Z_563: [-35.2 -40.4   1.6 -47.9 -15.4  20.1 -57.5  -1.3 -19.3 -52.7   5.3  17.9
 -36.2 -22.6  28.9]
Z_948: [  8.4 -23.3   4.1  71.9  -2.3  32.3  -1.1 -65.2  36.2 -48.9   4.1  11.0
 -38.6   9.9  13.3]
Z_982: [-12.0  32.2  -8.1  31.2 -74.3  50.1 -47.9 -32.7   7.4 -65.9  35.2   5.6
 -33.0  22.4  -9.9]
Z_32: [  1.6 -47.9 -15.4  20.0 -57.5  -1.3 -19.3 -52.7   5.3  17.9 -90.9 -18.3
  12.6 -41.8   1.7]
Z_659: [-31.8 -22.6   8.3   7.5 -22.8  -5.8   9.2  37.0  43.1 -20.6  18.4 -18.8
  28.1  -5.6 -28.5]
Z_472: [-21.2  79.1  40.5 -18.8 -15.0  26.0   2.1 -12.3  38.9   5.0 -31.8 -29.4
  -4.7 -43.3 -31.1]
Z_441: [-39.4  43.2 -32.6 -41.4   3.0 -16.3 -23.2 -13.9  26.9  24.7 -32.2 -28.1
  37.0 -15.3  22.9]
which: [-35.2 -40.4   1.6 -47.9 -15.4  20.1 -57.5  -1.3 -19.3 -52.7   5.3  17.9
 -36.2 -22.6  28.9]
Z_563
which: [  1.6 -47.9 -15.4  20.0 -57.5  -1.3 -19.3 -52.7   5.3  17.9 -90.9 -18.3
  12.6 -41.8   1.7]
Z_32
which: [  1.6 -47.9 -15.4  20.1 -57.5  -1.3 -19.3 -52.7   5.3  17.9]
Z_563
which: [  8.4 -23.3   4.1  71.9  -2.3  32.3  -1.1 -65.2  36.2 -48.9   4.1  11.0
 -38.6   9.9  13.3]
Z_948

Z_298: [-39.5  -0.3  19.0 -55.5]
Z_275: [ -2.8 -13.4  29.0 -55.5]
Z_639: [ 33.9 -17.8   8.9 -11.7]
Z_48: [  6.4 -17.8  69.1 -22.6]
Z_700: [ 6.4 -4.7 -1.1 -0.7]
Z_862: [ 43.1 -13.4 -41.2 -22.6]
Z_916: [-48.7  12.9 -31.1 -55.5]
Z_457: [-39.5  21.7 -41.2  -0.7]
Z_66: [  6.4 -13.4  49.0 -33.6]
Z_395: [-21.2  21.7 -11.1  76.0]
Z_565: [-12.0  -0.3  -1.1 -22.6]
Z_714: [ 52.2 -17.8  29.0  43.1]
rev: [-55.5  29.0]
Z_275
rev: [ 21.7 -39.5]
Z_457
which: [  6.4 -13.4  49.0 -33.6]
Z_66
which: [-17.8   8.9]
Z_639
which: [-39.5  21.7 -41.2  -0.7]
Z_457

Z_864: [-88.0 -49.8 -66.4  -2.5]
Z_417: [-94.1 -72.4 -63.1   3.7]
Z_630: [-98.9 -86.1 -75.9   9.0]
Z_882: [-93.8 -70.9 -90.8  11.9]
Z_733: [-88.0 -49.8 -66.4   5.3]
Z_72: [-98.9 -86.1 -72.8   9.0]
Z_787: [-79.1 -80.0   3.7 -63.1]
which: [-98.9 -86.1 -72.8   9.0]
Z_72
which: [-63.1   3.7]
Z_417
which: [-79.1 -80.0   3.7 -63.1]
Z_787
which: [-49.8 -66.4   5.3]
Z_733
which: [-93.8 -70.9 -90.8  11.9]
Z_882

Z_539: [ 14.4  92.2 -48.5 -17.9  44.4  19.9 -79.6  16.9 -79.6 -41.4  15.1]
Z_69: [-19.5 -79.0  61.8  22.5 -25.7 -26.6  73.9 -16.9  83.2 -51.6 -15.1]
Z_130: [ 14.4  92.2 -48.5 -17.9  44.4  19.9 -79.6   9.0 -55.6 -41.4  15.1]
Z_195: [ 19.5  89.3 -45.9 -20.7  37.6   7.5 -66.2  16.9 -79.6  29.3  12.9]
Z_283: [ 19.5  89.3 -45.9 -20.7  37.6   1.4 -66.2  16.9 -79.6  29.3  12.9]
rev: [-15.1 -51.6  83.2 -16.9  73.9 -26.6 -25.7  22.5  61.8]
Z_69
which: [ 19.5  89.3 -45.9 -20.7  37.6   1.4 -66.2  16.9 -79.6  29.3  12.9]
Z_283

Z_104: [-27.0 -69.1  -7.4 -86.4   6.7  52.8  35.3 -40.6  20.0  19.0 -12.1 -25.7]
Z_857: [-27.0 -69.1  -7.4 -86.4   6.7  52.8  35.3  20.0 -40.6  19.0   8.5  16.0]
Z_761: [-27.0 -69.1  -7.4 -86.4   6.7  52.8  35.3  -1.3  20.0  19.0 -12.1 -25.7]
which: [-27.0 -69.1  -7.4 -86.4   6.7  52.8  35.3  20.0 -40.6  19.0   8.5  16.0]
Z_857
rev: [ 19.0 -40.6]
Z_857
which: [-27.0 -69.1  -7.4 -86.4   6.7  52.8  35.3 -40.6  20.0  19.0 -12.1 -25.7]
Z_104
which: [-27.0 -69.1  -7.4 -86.4   6.7  52.8  35.3  -1.3  20.0  19.0 -12.1 -25.7]
Z_761

